Below are the code and all the weights of a small trained network. Each question names an input and a target symbol and asks about switching units off, where a switched-off unit gives its printed mean instead of its output.

import numpy as np


def w(rows, s, z=0):
    codes = np.array(rows[::2]) - 128.0
    scale = np.full(codes.shape[1], s)
    scale[-1] = z or s
    return codes * scale


def norm(h):
    return h / np.sqrt((h * h).mean(-1, keepdims=True) + 1e-5)


def f(y):
    return np.maximum(y, 0)


def softmax(a):
    e = np.exp(a - a.max(-1, keepdims=True))
    return e / e.sum(-1, keepdims=True)


def log_softmax(a):
    a = a - a.max(-1, keepdims=True)
    return a - np.log(np.exp(a).sum(-1, keepdims=True))


def net(x, mask):
    ids = ['ΦΩαβγδεζηθλμτψ'.index(c) for c in x.split()]
    T = len(ids)
    res = E[ids] + P[:T]
    r = norm(res)
    for j in range(2):
        rows = slice(2 * j, 2 * j + 2)
        q, k, v = (r @ M[0][rows].T for M in (Q, K, V))
        z = softmax(np.where(np.tri(T) > 0, q @ k.T / 2**0.5, -1e9)) @ v
        o = O[0][rows]
        res = res + np.where(mask[j], z, o[:, -1]) @ o[:, :-1]
    y = f(norm(res) @ A[0][:, :-1].T + A[0][:, -1])
    res = res + np.where(mask[2:14], y, B[0][:, -1]) @ B[0][:, :-1]
    return log_softmax(norm(res)[-1] @ U[:, :-1].T + U[:, -1])


Q, K, V, O, A, B = {}, {}, {}, {}, {}, {}
E = w([
[72,233,97,178,107],'Φ',
[100,126,56,81,147],'Ω',
[139,169,134,123,125],'α',
[70,238,76,216,165],'β',
[88,146,168,82,109],'γ',
[33,128,98,97,253],'δ',
[128,88,82,111,81],'ε',
[148,86,143,93,1],'ζ',
[26,51,212,40,61],'η',
[36,51,118,42,155],'θ',
[155,72,174,124,10],'λ',
[54,152,201,158,82],'μ',
[88,157,217,127,127],'τ',
[146,246,134,189,135],'ψ',
],0.0045)
P = w([
[157,117,108,156,139],'0',
[114,96,83,118,182],'1',
[2,170,220,75,73],'2',
[118,97,90,118,179],'3',
[22,179,212,74,63],'4',
[121,100,91,118,174],'5',
[55,175,210,74,53],'6',
[122,102,93,118,175],'7',
[46,187,206,79,62],'8',
[127,100,95,120,172],'9',
],0.007)
Q[0] = w([
[135,18,45,171,189],'H1',
[139,26,17,200,108],'H1',
[203,41,32,31,218],'H2',
[122,85,58,171,254],'H2',
],0.0078)
K[0] = w([
[39,52,59,62,129],'H1',
[66,115,39,71,74],'H1',
[115,109,76,1,158],'H2',
[61,132,107,49,200],'H2',
],0.0087)
V[0] = w([
[174,91,142,211,156],'H1',
[30,141,2,221,69],'H1',
[251,141,65,12,185],'H2',
[187,113,94,72,63],'H2',
],0.0054)
O[0] = w([
[196,132,193,139,154,130],'H1',
[57,161,71,254,87,137],'H1',
[96,238,143,86,212,2],'H2',
[74,185,87,63,70,48],'H2',
],0.0062,0.0047)
A[0] = w([
[173,60,15,132,90,59],'N1',
[112,252,124,1,90,142],'N2',
[78,104,211,87,106,170],'N3',
[49,129,156,66,166,99],'N4',
[154,231,110,149,149,35],'N5',
[41,122,210,81,70,73],'N6',
[42,190,117,129,48,51],'N7',
[200,153,155,40,98,4],'N8',
[46,128,164,115,151,100],'N9',
[196,128,130,218,161,40],'N10',
[82,217,143,116,167,28],'N11',
[122,135,110,173,99,150],'N12',
],0.0061,0.0033)
B[0] = w([
[156,253,168,64,82,173],'N1',
[37,163,196,141,38,208],'N2',
[216,92,115,171,143,253],'N3',
[134,84,160,130,46,206],'N4',
[146,137,166,196,89,137],'N5',
[186,201,22,134,214,227],'N6',
[192,74,48,80,173,174],'N7',
[51,62,200,48,155,150],'N8',
[200,155,104,72,125,187],'N9',
[218,176,147,30,134,154],'N10',
[155,133,228,145,165,159],'N11',
[149,141,108,157,102,188],'N12',
],0.0068,0.0041)
U = w([
[92,180,55,173,122,103],'Φ',
[50,162,94,126,123,155],'Ω',
[123,222,212,152,151,136],'α',
[125,176,97,176,152,108],'β',
[71,91,254,22,74,117],'γ',
[115,109,83,110,214,254],'δ',
[76,198,45,106,115,118],'ε',
[67,185,59,51,38,86],'ζ',
[165,59,45,63,118,63],'η',
[86,38,35,42,106,118],'θ',
[111,168,103,88,70,87],'λ',
[65,13,161,239,29,106],'μ',
[227,28,228,124,202,65],'τ',
[229,238,141,169,174,78],'ψ',
],0.0084,0.0062)

Each question gives the input, a string of symbols that net reads in full, and the target symbol t.
The units are the heads (2 rows each of Q, K, V and O) and the neurons (one row each of A and B). Each row of codes is followed by its name. A weight is (code - 128) times the scale printed after its matrix; where a second scale follows, it is the last column's (O, A, B and U).
mask holds one flag per unit, heads first, then neurons. A switched-off unit (its flag False) gives its mean, the last column of its rows in O or B, instead of its output. The means were averaged over made-up inputs and are rounded, as every weight is.
A unit's drop is (log p(t) with every unit on - log p(t) with that unit switched off) / (log p(t) with every unit on - log p(t) with every unit switched off).
The circuit of an input: a set's keep is (log p(t) with only the set's units on - log p(t) with every unit switched off) / (log p(t) with every unit on - log p(t) with every unit switched off). Starting from the 12 units with the biggest drops (on a tie, the unit counted first), units are removed one at a time, each time the one whose removal leaves the highest keep (on an exact tie, the one counted first), for as long as the keep stays at least 0.8.
units of the circuit, in order: the units of the circuit, biggest drop first
most important unit: the unit with the biggest drop
top k neurons: the k neurons with the biggest drops, biggest first
which heads matter: for each layer, one digit per head in row order, 1 if its drop is at least 0.15 and else 0, layers parted by /
drop when u is switched off: that unit's drop, to one decimal
input μ λ λ μ γ ψ μ μ τ, target μ: which heads matter : 01
input ζ τ γ δ τ, target ζ: which heads matter : 01
input μ α μ ε γ γ θ, target μ: which heads matter : 11
input ψ τ γ, target ψ: most important unit : N6
input γ γ μ ζ μ μ μ Φ Φ, target γ: top 2 neurons : [N2, N8]
input α η δ γ μ μ μ, target α: units of the circuit, in order : [H2, H1]
input ζ λ γ μ α μ Φ γ, target γ: units of the circuit, in order : [H2, N6, N4]
input α ψ μ θ γ, target α: top 4 neurons : [N2, N6, N11, N3]
input γ θ γ μ ζ μ Ω ε β, target γ: which heads matter : 10
input ψ λ Φ τ ζ γ τ ζ, target ζ: units of the circuit, in order : [H2, N2]
input τ τ ψ, target τ: units of the circuit, in order : [H1, H2]
input α μ δ, target α: top 3 neurons : [N2, N6, N11]
input γ μ ψ, target γ: top 2 neurons : [N2, N8]
input μ μ δ ζ, target ζ: most important unit : N1
input ψ μ ψ δ δ ζ ζ, target ψ: which heads matter : 11
input μ τ γ λ ε, target μ: which heads matter : 11
input τ η ε, target τ: which heads matter : 10
input μ γ γ μ μ μ μ η μ, target μ: which heads matter : 01
input ζ γ δ, target ζ: top 2 neurons : [N2, N6]
input μ τ μ γ γ τ θ, target μ: units of the circuit, in order : [H2]
input ζ τ γ μ ψ, target ζ: top 2 neurons : [N2, N7]
input λ μ γ α, target α: drop when N6 is switched off : 0.1
input ψ γ γ μ μ τ τ, target ψ: drop when H2 is switched off : 0.1
